Below are the code and all the weights of a small trained network. Each question names an input and a class and asks about switching units off, where a switched-off unit gives its printed mean instead of its output.

import numpy as np


def w(rows, s, z=0):
    codes = np.array(rows[::2]) - 128.0
    scale = np.full(codes.shape[1], s)
    scale[-1] = z or s
    return codes * scale


def norm(h):
    return h / np.sqrt((h * h).mean(-1, keepdims=True) + 1e-5)


def f(y):
    return y / 2 * (1 + np.tanh(0.7978845608 * (y + 0.044715 * y**3)))


def log_softmax(a):
    a = a - a.max(-1, keepdims=True)
    return a - np.log(np.exp(a).sum(-1, keepdims=True))


def net(x, mask):
    res = np.array(x, float).reshape(1, 4) / 4 @ E
    u = 0
    for l in range(3):
        y = f(norm(res) @ A[l][:, :-1].T + A[l][:, -1])
        res = res + np.where(mask[u : u + 4], y, B[l][:, -1]) @ B[l][:, :-1]
        u += 4
    return log_softmax(norm(res)[-1] @ U[:, :-1].T + U[:, -1])


A, B = {}, {}
E = w([
[18,159,40],'x0',
[145,209,254],'x1',
[233,61,178],'x2',
[130,242,111],'x3',
],0.0087)
A[0] = w([
[150,250,85,50],'L0N0',
[196,223,148,1],'L0N1',
[94,121,220,136],'L0N2',
[138,154,182,240],'L0N3',
],0.021,0.0054)
B[0] = w([
[2,200,104,227],'L0N0',
[127,225,74,217],'L0N1',
[130,52,142,229],'L0N2',
[166,81,212,254],'L0N3',
],0.025,0.0077)
A[1] = w([
[67,52,146,254],'L1N0',
[254,187,147,157],'L1N1',
[116,78,25,45],'L1N2',
[155,93,195,191],'L1N3',
],0.022,0.0054)
B[1] = w([
[206,126,102,249],'L1N0',
[104,196,253,193],'L1N1',
[15,21,148,206],'L1N2',
[120,170,67,233],'L1N3',
],0.03,0.011)
A[2] = w([
[172,180,97,60],'L2N0',
[221,229,30,18],'L2N1',
[111,116,160,2],'L2N2',
[107,249,218,80],'L2N3',
],0.014,0.0047)
B[2] = w([
[130,80,184,141],'L2N0',
[103,86,236,173],'L2N1',
[2,22,194,113],'L2N2',
[126,72,217,255],'L2N3',
],0.023,0.0083)
U = w([
[127,205,222,184],'0',
[218,149,200,81],'1',
[29,231,59,162],'2',
[219,104,115,233],'3',
[161,91,22,2],'4',
[80,180,35,26],'5',
[35,7,103,199],'6',
],0.017,0.0066)

Each question gives the input, the list of numbers given to net, and the class t.
The units are the neurons (one row each of A and B). Each row of codes is followed by its name. A weight is (code - 128) times the scale printed after its matrix; where a second scale follows, it is the last column's (A, B and U).
mask holds one flag per neuron, layer by layer. A switched-off neuron (its flag False) gives its mean, the last column of its row in B, instead of its output. The means were averaged over made-up inputs and are rounded, as every weight is.
A unit's drop is (log p(t) with every unit on - log p(t) with that unit switched off) / (log p(t) with every unit on - log p(t) with every unit switched off).
The circuit of an input: a set's keep is (log p(t) with only the set's units on - log p(t) with every unit switched off) / (log p(t) with every unit on - log p(t) with every unit switched off). Starting from all 12 units, units are removed one at a time, each time the one whose removal leaves the highest keep (on an exact tie, the one counted first), for as long as the keep stays at least 0.8.
circuit, biggest first: the units of the circuit, biggest drop first
k most important neurons: the k neurons with the biggest drops, biggest first
top k neurons in layer l: the k neurons of layer l with the biggest drops, biggest first
drop of u: that unit's drop, to one decimal
input [-3,-5,5,1], class 0: circuit, biggest first : L0N2
input [-2,8,0,-4], class 3: circuit, biggest first : L0N2; L1N0
input [-7,-5,7,-8], class 1: 2 most important neurons : L1N2; L0N0
input [-6,-8,-6,5], class 5: circuit, biggest first : L1N1; L2N3
input [2,5,-7,6], class 2: 2 most important neurons : L0N0; L1N1
input [1,-1,-4,-1], class 2: 2 most important neurons : L0N3; L0N2
input [1,-3,1,4], class 2: 3 most important neurons : L0N3; L0N0; L1N1
input [-2,-1,-2,-3], class 4: 2 most important neurons : L0N1; L0N3
input [0,-8,-2,6], class 5: 3 most important neurons : L0N0; L0N2; L2N3
input [5,4,-5,-8], class 3: 2 most important neurons : L1N0; L0N1
input [5,0,0,7], class 2: 2 most important neurons : L0N0; L1N1
input [4,5,3,-5], class 3: 2 most important neurons : L0N2; L1N2
input [1,-1,-4,2], class 2: 2 most important neurons : L0N3; L1N1
input [4,0,7,7], class 2: circuit, biggest first : L0N0
input [6,4,8,-2], class 3: 2 most important neurons : L0N2; L0N1
input [-3,-4,-6,3], class 2: top 2 neurons in layer 0 : L0N3; L0N0
input [-6,-3,-1,-3], class 1: top 2 neurons in layer 0 : L0N1; L0N2
input [6,8,-4,6], class 2: 3 most important neurons : L0N0; L1N1; L1N0
input [5,6,-6,-8], class 3: 2 most important neurons : L1N0; L1N1
input [4,-3,1,4], class 2: circuit, biggest first : L0N3
input [4,-2,-3,2], class 2: top 3 neurons in layer 0 : L0N3; L0N2; L0N0
input [1,4,-7,-7], class 3: top 2 neurons in layer 1 : L1N0; L1N1
input [5,3,4,-7], class 3: drop of L1N0 : 0.1
input [-3,2,-8,-2], class 3: drop of L0N3 : 0.0
input [-1,-6,-4,6], class 2: drop of L0N0 : 0.5
input [4,1,-1,4], class 2: drop of L0N0 : 1.3
input [-1,0,2,-7], class 3: most important neuron : L1N1
